Each row has a hidden trait or not; one of two labels after the row says which. A new part has a new trait and new labels.
[  6  26  -8  -6  -5 -10  -7  -3  -9   1   2   5  26  -8 -39   0  21   4
  10  -8  24  16  -8 -15 -28   6   3 -63  -7  38  -3 -20   3  -5   4   3
  -8  -9  -7   2  -2 -71   2   1   8   1  11 -13  10  -5   5 -14  -3 -21
 -17   2  10 -10 -16   7  13   6   1   7 -32   6 -12   1   7  -8   3  -2
  -2   2  -5 -11 -53   1  22  14 -13  -6   8   8   3 -12  -5 -13   7  48
   0  11  -3  14 -21   1   7   2   5  -5  -2 -19   6 -33 -51  -7 -10   9
  40 -11   5 -16   8   6  -6 -19   6  -3  12 -22   6 -14  -2 -10 -33  -6
  -1   1  17 -18   6  -5  -1   5  -1  -1   9  11  -6  20  -4  -9   5  14
  14 -34  10  59  -7   1  10   4   0   8  -7  28 -13  -5   4 -14   5 100
   9   5 -24   3  10   3   3] => F
[-30  53  15  -7  16 -21   2 -29  15  29  -1   9  22   1 -39   8  11  -4
  -7  19  12  37 -15 -27 -19 -21   1 -65  -9  41  -1 -14 -29  38  24   7
 -14  -4  -3  -6   3 -19   9   2   4  -1  11 -15   3   0 -55 -16  -5 -10
 -14  -2  14 -31 -17 -10  18  13   2  30  -6  13 -28  -9 -14 -12  -6   2
  -5  -6  -6 -15 -46   8  -4   4   1   0 -40   8  -3 -10 -20 -10  25  10
  -1   5   0  38 -12  -3  36  16   2   1  -1 -13   6 -23 -10  -4  -5  15
   8 -14  -8  -6   7  40  -5 -15   8  -3  33 -10   5 -10  -3 -11  13   4
 -19   6  -4   0  12  -3  -4  -6   0   9  -8 -19  -4  -8   1  -4 -28  -8
  20 -28  20  46  -3  11  -9   2   4   5   0  31 -21 -13   2  -2  23  40
  -2  -1   8 -12 -16   0   9] => F
[-37  11 -17  -7 -17   4   5   4  21 -27   4   3  -1   1  10  18  -4  -3
 -13 -33 -18   2  23 -15   8 -25  -6  58  -4  -3  -6   2 -17  14 -21  -4
  -2   0  -7   6  -1  24  14   4   1  -1  18   8  -7  -4  -3  -8 -12 -17
 -10  -2   5 -17  23 -21 -45 -21  12 -10  -9  33   6  82  37  -5   7  -2
 -10   8 -13  12 -91  -1 -87  29  23   9 -32  -1   2   0 -23   3   1  19
  -6  -5 -28   1  -5  10   0  21 -76   1  -1  13 -18 -38 -82   1   5  -9
  51 -15   1  -3  25 -33  -1 -28  -7   3   3  33   0   3  15  16 -47   0
 -14  -1  18 -14  22  11   3   4  -2   1  -2  46  23  17   1   6  40   6
  -4 -50  -5   6  11 -19 -24  -8  21  -4   3   5  -9 -12  -6   9   6  24
   8 -23  56  -8 -12   6  68] => J
[-12 -19  -4  -7 -38  -9  -4  11   3 -37   0   1 -17   6  13  11 -11   0
 -17 -29 -24   1  10  -4 -12  14   8  34 -13  -4   2  11  20  -4 -24  -7
   5 -11  -4  15  -6  49  -7   4  15   2   5  18   1   2  21   1 -18   0
 -21  -1  -5  10  24  -7 -19 -15   8 -22  -4   6  32  88  25   1  -8   0
 -12  -3  -3   6 -26   0 -28   7  13   1   6  -5   0  -4 -18  -5  -2  23
   8  14 -16 -17  -3   5  -5  11 -25   1   4  18 -26  17 -71  -1 -22 -12
  64  10  -3   7  16 -31   1 -22  -4  -2 -13  13   5   1  -1   5 -40  -4
   5   5  22 -12   3  16   4   4  -7 -10  -2  21  -5   9  -4   1  29   2
  -5 -20  -2  -1  -1  11 -23   0  12  -3   1   1  -9  -7   0   7  -6  42
  -4 -20  14   3  -1   4   1] => J
[ -8  10  41  -1 -21 -24   1 -11  17  10   1   4 -17   2 -20   6  24  17
 -20  -5   6  43   1   1 -19   7   5 -31  -6   6  10  14 -41  17   0  -6
  11  -6 -29  41   1 -11  10  14 -24   0  -6 -11   2  -2 -39   3   0   8
 -20  -2  -8   6  -8  -6  32   9   3  23 -31  -6  -3   4 -13   2   7  10
  10   2 -14  -9 -31   9   3 -15  -4   0   5  -2  -6  -8  -9  -8 -10  15
  -5  -4   7   7 -13   6  23  11  32   5  -1  18   4  -8   4  -1 -21 -19
   3   0   3   0  24   9  -3 -12  -4 -10  24 -15  13  -8  -3 -10 -32  -5
   2   4  14   3   2  -7   5   2  -8  -8   2 -18 -40   1   3  -6 -43 -10
   6  -7 -15   0  -9  28  -9  22  17   7   7 -15 -25 -10   2   3  29  15
  12   2  66  -8 -17   2  18] => F
[-14 -15   6  18  -4   5   5   5  23  48  -3   2 -22  11  10  11  -1   6
 -20 -18 -18   1  -1  -8  14 -12   6  -7  10 -11  -6  45 -69   2 -13   7
   9  11 -12   1   1  24   5 -15  -6   1   1   0   3 -14 -22   2   8  20
  10  -9   3 -12   9  -4   2  -7   8   7   1   2  14  -8 -28   8   6  -1
   0  22  -2  11  43   2 -10 -10 -11   0  -4  -3  -6   6  16   2 -37  -9
  -3 -13  -3 -12  16   5   4  -3 -20   1   9  -3  10 -15 -15 -10  13  -4
 -22  -4  -5  -1  34 -19 -11  -2  -4   2  -2  -3 -14  13  -2  13   5  -6
  -5 -12 -16  -4   6 -15   5   0   5   7   0  39 -10  32   1   5  -5  28
 -16  11 -13 -19   2  11   2  -6   3  -1 -12  -1   6  -5  -2   0  18  -5
  16  27 -19 -10  17   4  11] => F
[ 11  16   4  -5   6 -19   4  -9  12  24 -13   8  -7  15  14 -12 -18  -7
 -30  26 -23  17 -25 -20   0 -10   1   0 -10  15  -1  14 -28   5  19  10
  -6   3   6  -6   1  81 -19  -4   8   2   9   3   4   6 -20  -6 -13  12
  -1  -5   5  -1  -6  -6  11   0   8 -18  29   9 -18   1 -22   5 -17   5
 -19  -5  -7   5  33   2 -16 -20  -7   4 -32  -2  -7  -1 -11   4   0 -21
  19   7  -2   7  -6  -7  13   5   7   3   6  11  10  27  32  -9  11  13
  -8  12  -9  17  11   7 -10 -10   2   1  12 100 -12   4  -2   7  31  -4
 -11  13 -35   5  -6  -4  -3  -7   1  17 -12  -2   1 -24   9   9 -18  12
  -8  13  36 -16   0  14 -25   0  -3   0   0  45 -12  -4   3  12  -3 -16
  -8  -5  -5  -6  -8  -4 -43] => F
[-26   9 -22   0  16  20   8   0  21  -4  -1  -4 -13  13  32  21 -19 -14
 -12   1 -34 -30  13  -8  29 -36  -7  91  -7 -12 -11  -6 -10  20  -8   3
  -7   7  20 -27  -2  24   6 -20  19  -1   7  13 -10  -4 -24  -4   1  -4
  15  -4  10 -25  16 -15 -52 -20   4   3  27  16   9  28   6  -5   6  -3
 -14   5   3  13   4  -3 -37  16  26  10 -52  -8  -4   9  -5   8   8 -25
  -4  -9 -10   5  11  -4 -20  13 -76   1   4  -8 -17 -23 -27   3  16  11
   6 -12  -9   0   0 -30  -4  -8   0   8 -13  46 -14  11   5  12  -6  13
 -22  -5 -13   4  11  10  -1  -5   7   9  -5  34  31  11   1  11  31   5
  -5  -7   1 -16  12 -15  -8 -25   1 -12  -1   2  21  -4  -8   5   1 -76
  -8 -12  -7 -10  -2   3  41] => J
[ 22  23   0   8   7  -2  -4 -18   1  37  10   0  38  -6 -42  11  24  -2
  15  -9  12  -4 -10  -5  -9  17  16 -82  25  42  -9 -23 -21   4  13   2
  -8   4 -23 -31   9 -92  14   2  15   0   8 -20   6  -2 -16 -15  -1   3
  -9   2   8 -26 -26   2  10  11  -1  23  10   2 -15  -8 -25 -10 -23 -21
  14 -10   3  -4 -19   5  44   7 -19 -13  14  25   9  -4 -12  -1  10  25
 -14  22  -2   3 -12   1   9  -2  40 -11  -2   5  15   1 -13  -5  -6  20
  32 -21   5  -6  -1  56   2  10   5  -1  32 -53   5 -16  -4 -22  29  -7
  -8   9  33 -13  10  -1   0  -1   1  -1  -6 -32   1  -1 -12  -4  -8   0
  22 -39  28  45  -4   1   6  -3  -5   8   2  20 -25  -1   9  -7  16  92
   4  12 -24  11  18  -4 -21] => F
[   1  -16   47    1    3   12  -10    7   11  -18   14   -9  -16   -6
  -33    8   22   27   25  -38   34  -24   15   27   -1   15   -5  -43
  -24    9   -5  -28    8   -3  -33  -16    6   -5  -23   32   -9 -100
   24   50   -2    3   -1  -24   21   -8  -23   10   40  -12   14    3
  -11   46  -19   -5    0    5   -3   30    1  -12   23   -8   -9  -11
   20    3    2   -4   12  -13  -24   -1  100   14    1   -2   10   11
   -8    5    6  -34  -16   37   25  -19   14   -8   27   10   21   -3
    1   -9   20  -19    3   16  -27    0  -44   -5   22  -24   27  -21
   24  -18   -3  -23    2   -7  -18   53    3  -12  -20  -24  -88    1
   -5    0  -28   -5    7    7   10   -1   -8  -19   16   12  -23   47
    6  -19    4   -7   -4   23  -27   31    7   15   34    3   -8    5
    0  -28   26    1   -1  -23   31  -54    1   16  -70    7   -3   10
   -1] => J
